Here is a tiny trained network, its code and every weight. The questions are about switching its units off for an input and a class, where a switched-off unit gives its printed mean instead of its output.

import numpy as np


def w(rows, s, z=0):
    codes = np.array(rows[::2]) - 128.0
    scale = np.full(codes.shape[1], s)
    scale[-1] = z or s
    return codes * scale


def norm(h):
    return h / np.sqrt((h * h).mean(-1, keepdims=True) + 1e-5)


def f(y):
    return np.maximum(y, 0)


def log_softmax(a):
    a = a - a.max(-1, keepdims=True)
    return a - np.log(np.exp(a).sum(-1, keepdims=True))


def net(x, mask):
    res = np.array(x, float).reshape(1, 6) / 4 @ E
    u = 0
    for l in range(4):
        y = f(norm(res) @ A[l][:, :-1].T + A[l][:, -1])
        res = res + np.where(mask[u : u + 3], y, B[l][:, -1]) @ B[l][:, :-1]
        u += 3
    return log_softmax(norm(res)[-1] @ U[:, :-1].T + U[:, -1])


A, B = {}, {}
E = w([
[136,109,114,155,158,135,116,172,145,212],'x0',
[98,115,77,147,129,255,138,141,149,65],'x1',
[101,60,151,141,160,149,134,202,118,184],'x2',
[143,102,125,140,90,120,118,144,54,114],'x3',
[184,199,242,161,84,145,156,146,169,141],'x4',
[71,152,101,245,148,86,161,195,122,151],'x5',
],0.0083)
A[0] = w([
[64,129,87,78,103,196,134,135,95,134,6],'0.n1',
[177,96,64,210,144,131,211,50,253,101,96],'0.n2',
[138,151,112,77,94,131,131,158,181,166,159],'0.n3',
],0.0063,0.0026)
B[0] = w([
[115,153,226,150,68,160,144,157,126,151,211],'0.n1',
[115,162,57,116,250,142,137,64,162,128,253],'0.n2',
[164,144,100,169,130,102,64,137,76,135,197],'0.n3',
],0.015,0.0028)
A[1] = w([
[117,246,125,43,93,140,157,16,26,32,4],'1.n1',
[82,61,138,82,149,228,173,86,143,141,132],'1.n2',
[127,252,184,244,109,103,212,114,245,134,93],'1.n3',
],0.0037,0.0014)
B[1] = w([
[255,123,167,234,6,92,66,104,211,22,227],'1.n1',
[73,124,40,203,135,133,107,158,73,136,202],'1.n2',
[142,109,117,125,206,47,119,168,218,123,255],'1.n3',
],0.009,0.0036)
A[2] = w([
[41,42,92,125,99,253,121,179,166,95,3],'2.n1',
[226,72,137,96,163,152,12,64,201,254,158],'2.n2',
[198,178,134,202,111,67,144,184,177,65,88],'2.n3',
],0.0065,0.0012)
B[2] = w([
[89,200,185,148,133,160,200,189,18,55,221],'2.n1',
[110,158,179,140,155,168,112,114,105,177,230],'2.n2',
[50,138,119,1,77,137,156,185,134,96,255],'2.n3',
],0.0079,0.006)
A[3] = w([
[49,9,100,129,127,74,102,129,36,189,61],'3.n1',
[99,123,167,111,118,137,78,179,199,152,21],'3.n2',
[153,175,130,90,2,124,106,24,153,96,248],'3.n3',
],0.0089,0.0011)
B[3] = w([
[240,63,119,177,73,147,177,56,142,82,221],'3.n1',
[66,248,183,133,96,80,179,92,154,217,184],'3.n2',
[122,2,42,35,124,144,69,197,161,81,254],'3.n3',
],0.0091,0.0067)
U = w([
[156,153,198,89,122,167,78,58,71,249,76],'0',
[214,23,117,191,89,98,178,54,96,130,75],'1',
[58,147,139,158,124,242,179,165,15,74,74],'2',
[132,69,83,10,100,122,36,141,149,14,248],'3',
[80,215,172,105,138,47,207,177,165,177,97],'4',
[109,186,33,158,247,159,91,57,164,106,168],'5',
],0.014,0.0018)

Each question gives the input, the list of numbers given to net, and the class t.
The units are the neurons (one row each of A and B). Each row of codes is followed by its name. A weight is (code - 128) times the scale printed after its matrix; where a second scale follows, it is the last column's (A, B and U).
mask holds one flag per neuron, layer by layer. A switched-off neuron (its flag False) gives its mean, the last column of its row in B, instead of its output. The means were averaged over made-up inputs and are rounded, as every weight is.
A unit's drop is (log p(t) with every unit on - log p(t) with that unit switched off) / (log p(t) with every unit on - log p(t) with every unit switched off).
The circuit of an input: a set's keep is (log p(t) with only the set's units on - log p(t) with every unit switched off) / (log p(t) with every unit on - log p(t) with every unit switched off). Starting from all 12 units, units are removed one at a time, each time the one whose removal leaves the highest keep (on an exact tie, the one counted first), for as long as the keep stays at least 0.8.
circuit, biggest first: the units of the circuit, biggest drop first
k most important neurons: the k neurons with the biggest drops, biggest first
k most important neurons of layer l: the k neurons of layer l with the biggest drops, biggest first
drop of u: that unit's drop, to one decimal
input [2,3,4,7,-3,-4], class 2: circuit, biggest first => (2.n1)
input [0,7,-6,5,-5,2], class 2: 4 most important neurons => (2.n1, 1.n2, 0.n1, 0.n3)
input [-8,-7,-1,1,-2,7], class 3: circuit, biggest first => (2.n3, 3.n2)
input [-2,7,3,-7,3,-7], class 2: circuit, biggest first => (2.n1, 1.n2)
input [-1,-4,6,6,1,-6], class 1: 2 most important neurons of layer 0 => (0.n1, 0.n2)
input [-7,-5,-1,0,5,3], class 3: 2 most important neurons => (3.n3, 1.n1)
input [7,0,2,4,-4,-3], class 1: 2 most important neurons => (3.n1, 2.n3)
input [-8,3,-1,3,-3,6], class 3: 2 most important neurons of layer 1 => (1.n1, 1.n2)
input [-3,7,-2,2,8,0], class 3: drop of 3.n1 => 0.0
input [-2,-2,8,8,-5,7], class 1: drop of 3.n1 => 0.7
input [6,1,-5,6,-7,3], class 1: drop of 3.n1 => 0.5
input [4,7,4,-5,-4,-3], class 2: drop of 2.n1 => 0.1
